Here is a tiny trained network, its code and every weight. The questions are about switching its units off for an input and a class, where a switched-off unit gives its printed mean instead of its output.

import numpy as np


def w(rows, s, z=0):
    codes = np.array(rows[::2]) - 128.0
    scale = np.full(codes.shape[1], s)
    scale[-1] = z or s
    return codes * scale


def f(y):
    return y / 2 * (1 + np.tanh(0.7978845608 * (y + 0.044715 * y**3)))


def log_softmax(a):
    a = a - a.max(-1, keepdims=True)
    return a - np.log(np.exp(a).sum(-1, keepdims=True))


def net(x, mask):
    res = np.array(x, float).reshape(1, 4) / 4 @ E
    y = f(res @ A[0][:, :-1].T + A[0][:, -1])
    res = res + np.where(mask, y, B[0][:, -1]) @ B[0][:, :-1]
    return log_softmax(res[-1] @ U[:, :-1].T + U[:, -1])


A, B = {}, {}
E = w([
[144,143,29,79,240],'x0',
[131,123,108,252,212],'x1',
[137,130,124,132,123],'x2',
[233,34,177,99,186],'x3',
],0.013)
A[0] = w([
[122,144,93,179,164,177],'N1',
[87,230,59,172,146,125],'N2',
[166,99,120,90,183,70],'N3',
[168,75,188,215,129,170],'N4',
[117,94,88,209,150,201],'N5',
[168,107,120,91,129,249],'N6',
[146,96,163,207,163,147],'N7',
[152,98,137,86,86,178],'N8',
[109,105,174,65,113,205],'N9',
[113,127,119,145,159,84],'N10',
[115,183,11,87,122,112],'N11',
[127,103,167,48,155,175],'N12',
[146,81,98,82,195,85],'N13',
[79,126,66,163,141,113],'N14',
[131,166,98,36,91,253],'N15',
[71,153,160,185,74,228],'N16',
[55,159,151,174,82,190],'N17',
[83,180,83,86,132,161],'N18',
[107,90,134,114,79,156],'N19',
[84,169,119,102,77,141],'N20',
[188,94,196,135,113,154],'N21',
[204,68,100,103,157,120],'N22',
],0.011,0.0045)
B[0] = w([
[96,141,172,141,124,202],'N1',
[142,118,175,149,153,251],'N2',
[149,198,134,142,61,182],'N3',
[12,94,50,94,164,231],'N4',
[53,152,180,175,172,220],'N5',
[120,129,110,128,99,186],'N6',
[27,141,83,125,162,212],'N7',
[161,94,147,104,97,184],'N8',
[175,98,149,83,117,194],'N9',
[72,105,151,187,92,146],'N10',
[126,49,131,144,228,231],'N11',
[140,129,115,132,91,192],'N12',
[157,207,112,159,110,197],'N13',
[145,123,201,200,162,191],'N14',
[161,103,55,1,166,234],'N15',
[154,193,77,113,130,242],'N16',
[150,207,107,134,98,233],'N17',
[159,76,125,107,208,208],'N18',
[151,126,131,118,83,169],'N19',
[186,130,73,97,150,199],'N20',
[94,66,129,88,101,205],'N21',
[103,185,111,129,81,205],'N22',
],0.0089,0.013)
U = w([
[224,193,65,89,96,165],'0',
[98,27,51,85,192,210],'1',
[105,253,137,162,113,99],'2',
[146,96,251,161,191,4],'3',
[142,5,146,102,45,59],'4',
],0.011,0.0022)

Each question gives the input, the list of numbers given to net, and the class t.
The units are the neurons (one row each of A and B). Each row of codes is followed by its name. A weight is (code - 128) times the scale printed after its matrix; where a second scale follows, it is the last column's (A, B and U).
mask holds one flag per neuron, in row order. A switched-off neuron (its flag False) gives its mean, the last column of its row in B, instead of its output. The means were averaged over made-up inputs and are rounded, as every weight is.
A unit's drop is (log p(t) with every unit on - log p(t) with that unit switched off) / (log p(t) with every unit on - log p(t) with every unit switched off).
The circuit of an input: a set's keep is (log p(t) with only the set's units on - log p(t) with every unit switched off) / (log p(t) with every unit on - log p(t) with every unit switched off). Starting from the 12 units with the biggest drops (on a tie, the unit counted first), units are removed one at a time, each time the one whose removal leaves the highest keep (on an exact tie, the one counted first), for as long as the keep stays at least 0.8.
units of the circuit, in order: the units of the circuit, biggest drop first
unit that matters most: the unit with the biggest drop
k most important neurons: the k neurons with the biggest drops, biggest first
drop when u is switched off: that unit's drop, to one decimal
input [0,-7,-3,-6], class 0: units of the circuit, in order -> N20
input [1,6,-7,8], class 2: units of the circuit, in order -> N3, N22
input [1,7,-1,-4], class 3: units of the circuit, in order -> N2, N14
input [7,1,-6,1], class 2: 2 most important neurons -> N13, N3
input [-5,3,-5,8], class 1: 2 most important neurons -> N4, N7
input [0,-4,-3,7], class 4: 3 most important neurons -> N21, N16, N17
input [-1,-3,-1,-1], class 0: 2 most important neurons -> N4, N11
input [0,-5,5,1], class 4: 2 most important neurons -> N16, N17
input [-1,7,4,0], class 2: 3 most important neurons -> N11, N15, N18
input [-2,0,-8,-6], class 0: 2 most important neurons -> N20, N5
input [0,8,2,-1], class 2: 3 most important neurons -> N11, N7, N18
input [-5,5,-5,0], class 2: 4 most important neurons -> N15, N11, N18, N17
input [2,1,-2,1], class 2: 2 most important neurons -> N15, N11
input [6,7,-5,1], class 2: unit that matters most -> N13
input [-1,-2,-5,0], class 0: drop when N21 is switched off -> 0.2
input [-5,5,4,4], class 1: drop when N7 is switched off -> 0.0
input [-8,3,-2,7], class 1: drop when N4 is switched off -> 0.7
input [1,3,-7,-7], class 3: drop when N2 is switched off -> 0.2
